Below are the code and all the weights of a small trained network. Each question names an input and a class and asks about switching units off, where a switched-off unit gives its printed mean instead of its output.

import numpy as np


def w(rows, s, z=0):
    codes = np.array(rows[::2]) - 128.0
    scale = np.full(codes.shape[1], s)
    scale[-1] = z or s
    return codes * scale


def f(y):
    return np.maximum(y, 0)


def log_softmax(a):
    a = a - a.max(-1, keepdims=True)
    return a - np.log(np.exp(a).sum(-1, keepdims=True))


def net(x, mask):
    res = np.array(x, float).reshape(1, 5) / 4 @ E
    y = f(res @ A[0][:, :-1].T + A[0][:, -1])
    res = res + np.where(mask, y, B[0][:, -1]) @ B[0][:, :-1]
    return log_softmax(res[-1] @ U[:, :-1].T + U[:, -1])


A, B = {}, {}
E = w([
[207,135,240,150,9,109,49,114,126,145],'x0',
[149,5,108,68,200,144,84,131,80,204],'x1',
[163,29,224,100,176,167,126,53,202,199],'x2',
[177,138,185,196,196,26,162,58,117,172],'x3',
[159,71,123,67,202,86,83,145,255,56],'x4',
],0.0093)
A[0] = w([
[116,122,157,178,155,172,152,101,35,189,131],'n1',
[31,121,56,120,158,197,177,138,143,97,31],'n2',
[195,206,202,196,158,2,198,98,180,33,125],'n3',
[73,161,41,133,178,99,177,145,158,103,161],'n4',
[61,98,111,65,56,199,126,206,101,69,2],'n5',
[76,172,91,137,128,167,180,117,9,177,146],'n6',
[53,148,125,148,119,152,223,23,49,242,218],'n7',
[146,39,162,80,188,172,135,87,183,117,30],'n8',
[138,73,100,87,136,178,107,161,83,169,29],'n9',
[182,38,133,109,205,57,95,79,140,172,142],'n10',
[246,62,242,142,120,108,104,25,117,247,111],'n11',
],0.0083,0.0063)
B[0] = w([
[129,138,115,101,100,137,164,87,160,83,181],'n1',
[166,112,177,97,135,200,144,77,128,84,182],'n2',
[77,192,122,109,122,173,120,171,253,158,221],'n3',
[159,88,154,104,193,124,93,95,119,68,205],'n4',
[159,120,114,151,212,104,98,136,105,195,177],'n5',
[96,119,164,189,95,126,139,97,131,44,203],'n6',
[142,141,198,116,134,202,104,2,153,84,224],'n7',
[68,179,140,180,112,86,173,165,114,103,200],'n8',
[95,219,226,140,87,171,119,140,167,153,158],'n9',
[120,113,145,191,170,58,156,145,143,59,232],'n10',
[178,53,129,86,202,182,116,64,160,136,251],'n11',
],0.0098,0.016)
U = w([
[106,141,156,133,184,107,116,210,213,196,140],'0',
[139,192,206,144,3,174,127,80,161,62,111],'1',
[89,142,148,204,142,15,153,183,52,23,233],'2',
[125,117,80,108,86,67,243,89,75,178,2],'3',
[209,30,176,124,238,139,122,68,136,106,184],'4',
[195,212,57,184,33,103,88,240,2,183,85],'5',
[40,78,92,111,78,22,178,85,85,209,10],'6',
],0.0085,0.0041)

Each question gives the input, the list of numbers given to net, and the class t.
The units are the neurons (one row each of A and B). Each row of codes is followed by its name. A weight is (code - 128) times the scale printed after its matrix; where a second scale follows, it is the last column's (A, B and U).
mask holds one flag per neuron, in row order. A switched-off neuron (its flag False) gives its mean, the last column of its row in B, instead of its output. The means were averaged over made-up inputs and are rounded, as every weight is.
A unit's drop is (log p(t) with every unit on - log p(t) with that unit switched off) / (log p(t) with every unit on - log p(t) with every unit switched off).
The circuit of an input: a set's keep is (log p(t) with only the set's units on - log p(t) with every unit switched off) / (log p(t) with every unit on - log p(t) with every unit switched off). Starting from all 11 units, units are removed one at a time, each time the one whose removal leaves the highest keep (on an exact tie, the one counted first), for as long as the keep stays at least 0.8.
circuit, biggest first: the units of the circuit, biggest drop first
unit that matters most: the unit with the biggest drop
top k neurons: the k neurons with the biggest drops, biggest first
drop when u is switched off: that unit's drop, to one decimal
input [0,-5,5,-7,-2], class 4: circuit, biggest first	[n5]
input [3,-8,2,-3,8], class 0: circuit, biggest first	[n7, n3]
input [-1,2,-7,2,6], class 2: top 2 neurons	[n11, n7]
input [-3,5,8,-7,4], class 0: circuit, biggest first	[n8, n7]
input [-5,3,4,-3,-2], class 1: circuit, biggest first	[n11, n9]
input [0,-7,-6,2,3], class 0: top 2 neurons	[n3, n7]
input [-5,6,3,-3,5], class 2: circuit, biggest first	[n8, n11]
input [6,0,-7,1,1], class 5: circuit, biggest first	[n7, n11, n6, n10]
input [7,-1,-3,6,3], class 0: circuit, biggest first	[n3, n7]
input [7,0,-2,-6,7], class 0: circuit, biggest first	[n11, n7, n5]
input [1,-6,3,-8,4], class 4: top 2 neurons	[n3, n5]
input [-6,2,-1,-5,-8], class 1: top 2 neurons	[n6, n11]
input [2,0,-5,-8,-1], class 5: top 4 neurons	[n11, n5, n7, n10]
input [-7,-6,-6,-4,-2], class 4: unit that matters most	n4
input [6,3,-6,-2,6], class 2: top 3 neurons	[n11, n3, n7]
input [-5,-5,-2,4,5], class 0: top 3 neurons	[n3, n11, n7]
input [-4,-4,-4,6,0], class 1: top 2 neurons	[n3, n11]
input [7,-2,2,-2,6], class 0: top 2 neurons	[n7, n4]
input [7,-7,3,0,5], class 0: top 3 neurons	[n3, n7, n6]
input [5,-1,-8,7,8], class 0: circuit, biggest first	[n3]
input [-3,-7,1,8,4], class 0: drop when n3 is switched off	0.4
input [5,-1,-6,-3,2], class 5: drop when n11 is switched off	0.1
input [-4,7,-7,-4,-5], class 1: drop when n9 is switched off	0.9
input [-3,7,0,1,-5], class 1: drop when n9 is switched off	0.2
